Here is a tiny trained network, its code and every weight. The questions are about switching its units off for an input and a class, where a switched-off unit gives its printed mean instead of its output.

import numpy as np


def w(rows, s, z=0):
    codes = np.array(rows[::2]) - 128.0
    scale = np.full(codes.shape[1], s)
    scale[-1] = z or s
    return codes * scale


def f(y):
    return y / 2 * (1 + np.tanh(0.7978845608 * (y + 0.044715 * y**3)))


def log_softmax(a):
    a = a - a.max(-1, keepdims=True)
    return a - np.log(np.exp(a).sum(-1, keepdims=True))


def net(x, mask):
    res = np.array(x, float).reshape(1, 6) / 4 @ E
    y = f(res @ A[0][:, :-1].T + A[0][:, -1])
    res = res + np.where(mask, y, B[0][:, -1]) @ B[0][:, :-1]
    return log_softmax(res[-1] @ U[:, :-1].T + U[:, -1])


A, B = {}, {}
E = w([
[219,63,51,121],'x0',
[128,131,131,129],'x1',
[189,199,156,207],'x2',
[75,163,2,154],'x3',
[130,130,130,127],'x4',
[172,218,99,27],'x5',
],0.0094)
A[0] = w([
[106,112,126,84,82],'neuron 0',
[106,81,145,182,73],'neuron 1',
[123,136,231,92,113],'neuron 2',
[178,158,110,168,101],'neuron 3',
[83,94,149,78,121],'neuron 4',
[123,124,151,112,238],'neuron 5',
[86,75,161,167,141],'neuron 6',
[173,86,202,109,101],'neuron 7',
[149,196,40,179,129],'neuron 8',
[203,72,8,127,99],'neuron 9',
[142,157,120,78,120],'neuron 10',
[105,96,128,116,144],'neuron 11',
[146,119,185,87,116],'neuron 12',
[139,210,156,170,146],'neuron 13',
[109,101,122,101,173],'neuron 14',
[41,203,146,144,84],'neuron 15',
[92,98,132,60,196],'neuron 16',
[139,172,116,91,85],'neuron 17',
[131,95,151,145,76],'neuron 18',
[67,135,154,92,104],'neuron 19',
[161,159,141,67,107],'neuron 20',
[203,89,84,125,82],'neuron 21',
[130,235,179,210,146],'neuron 22',
[95,140,162,176,152],'neuron 23',
[109,139,106,128,254],'neuron 24',
[159,152,138,169,141],'neuron 25',
[196,101,111,135,118],'neuron 26',
[154,118,179,107,143],'neuron 27',
[106,90,122,221,116],'neuron 28',
[146,98,182,130,108],'neuron 29',
[133,174,119,84,97],'neuron 30',
[168,119,184,110,96],'neuron 31',
[81,29,136,194,104],'neuron 32',
[22,113,107,53,158],'neuron 33',
[83,175,60,197,166],'neuron 34',
[42,178,71,158,103],'neuron 35',
],0.012,0.006)
B[0] = w([
[172,100,191,106,142],'neuron 0',
[131,204,136,51,167],'neuron 1',
[70,133,69,180,225],'neuron 2',
[160,95,192,112,160],'neuron 3',
[141,79,135,119,178],'neuron 4',
[145,88,99,153,194],'neuron 5',
[174,205,81,95,198],'neuron 6',
[95,125,78,231,206],'neuron 7',
[132,95,103,159,213],'neuron 8',
[50,96,187,138,242],'neuron 9',
[153,242,116,132,164],'neuron 10',
[193,102,116,97,154],'neuron 11',
[115,169,79,228,183],'neuron 12',
[163,87,183,158,211],'neuron 13',
[179,75,111,153,167],'neuron 14',
[20,98,211,112,211],'neuron 15',
[181,86,119,133,210],'neuron 16',
[119,195,133,84,154],'neuron 17',
[109,217,90,140,139],'neuron 18',
[128,95,242,50,171],'neuron 19',
[140,189,101,92,177],'neuron 20',
[38,171,216,86,184],'neuron 21',
[175,50,166,71,255],'neuron 22',
[144,133,154,113,186],'neuron 23',
[182,92,96,173,197],'neuron 24',
[161,21,176,107,165],'neuron 25',
[9,56,192,88,173],'neuron 26',
[111,115,48,233,183],'neuron 27',
[163,253,127,26,195],'neuron 28',
[106,165,60,183,173],'neuron 29',
[135,212,105,37,162],'neuron 30',
[120,146,63,249,178],'neuron 31',
[165,211,137,43,224],'neuron 32',
[198,78,169,162,236],'neuron 33',
[155,115,74,188,220],'neuron 34',
[96,122,43,237,207],'neuron 35',
],0.0055,0.0092)
U = w([
[94,137,80,185,93],'0',
[176,239,141,40,88],'1',
[154,102,158,111,255],'2',
[12,104,222,93,120],'3',
[247,52,185,104,58],'4',
],0.011,0.0082)

Each question gives the input, the list of numbers given to net, and the class t.
The units are the neurons (one row each of A and B). Each row of codes is followed by its name. A weight is (code - 128) times the scale printed after its matrix; where a second scale follows, it is the last column's (A, B and U).
mask holds one flag per neuron, in row order. A switched-off neuron (its flag False) gives its mean, the last column of its row in B, instead of its output. The means were averaged over made-up inputs and are rounded, as every weight is.
A unit's drop is (log p(t) with every unit on - log p(t) with that unit switched off) / (log p(t) with every unit on - log p(t) with every unit switched off).
The circuit of an input: a set's keep is (log p(t) with only the set's units on - log p(t) with every unit switched off) / (log p(t) with every unit on - log p(t) with every unit switched off). Starting from the 12 units with the biggest drops (on a tie, the unit counted first), units are removed one at a time, each time the one whose removal leaves the highest keep (on an exact tie, the one counted first), for as long as the keep stays at least 0.8.
units of the circuit, in order: the units of the circuit, biggest drop first
unit that matters most: the unit with the biggest drop
k most important neurons: the k neurons with the biggest drops, biggest first
drop when u is switched off: that unit's drop, to one decimal
input [-4,-2,-2,-7,2,-8], class 1: unit that matters most	neuron 32
input [-7,8,8,-3,5,1], class 4: 2 most important neurons	(neuron 22; neuron 13)
input [8,2,-6,0,-2,7], class 3: 2 most important neurons	(neuron 9; neuron 21)
input [8,0,3,-4,0,5], class 3: units of the circuit, in order	(neuron 26; neuron 21; neuron 9)
input [3,-7,-2,-7,3,-8], class 1: units of the circuit, in order	(neuron 32; neuron 28; neuron 6)
input [7,7,-6,-6,4,-4], class 3: units of the circuit, in order	(neuron 21; neuron 26)
input [-3,-2,-5,6,-8,-8], class 1: units of the circuit, in order	(neuron 32; neuron 28)
input [4,-7,1,-7,7,8], class 1: 4 most important neurons	(neuron 20; neuron 30; neuron 10; neuron 35)
input [6,-8,-7,5,4,-6], class 4: units of the circuit, in order	(neuron 33; neuron 2)
input [8,2,4,-3,-2,8], class 1: 2 most important neurons	(neuron 20; neuron 10)
input [-4,8,8,7,2,-5], class 4: units of the circuit, in order	(neuron 22; neuron 13)
input [8,8,-3,-4,-2,-7], class 3: 3 most important neurons	(neuron 26; neuron 9; neuron 21)
input [-7,0,8,-1,1,2], class 4: 2 most important neurons	(neuron 22; neuron 13)
input [-6,-5,8,0,0,-6], class 4: units of the circuit, in order	(neuron 22)
input [1,3,7,6,-3,5], class 4: 2 most important neurons	(neuron 22; neuron 3)
input [8,7,-2,4,-5,-5], class 3: 3 most important neurons	(neuron 9; neuron 21; neuron 26)
input [-8,-4,5,6,-2,-4], class 3: 2 most important neurons	(neuron 15; neuron 22)
input [8,8,4,-4,-5,-6], class 3: 3 most important neurons	(neuron 26; neuron 21; neuron 9)
input [5,-4,-3,-4,5,6], class 1: drop when neuron 32 is switched off	-0.2
input [8,7,7,6,-5,7], class 3: drop when neuron 9 is switched off	0.5
input [-6,3,-8,-8,-3,-2], class 0: unit that matters most	neuron 2
input [8,5,5,7,3,-2], class 3: drop when neuron 26 is switched off	0.2
input [-3,-8,0,1,4,-5], class 1: drop when neuron 33 is switched off	0.0
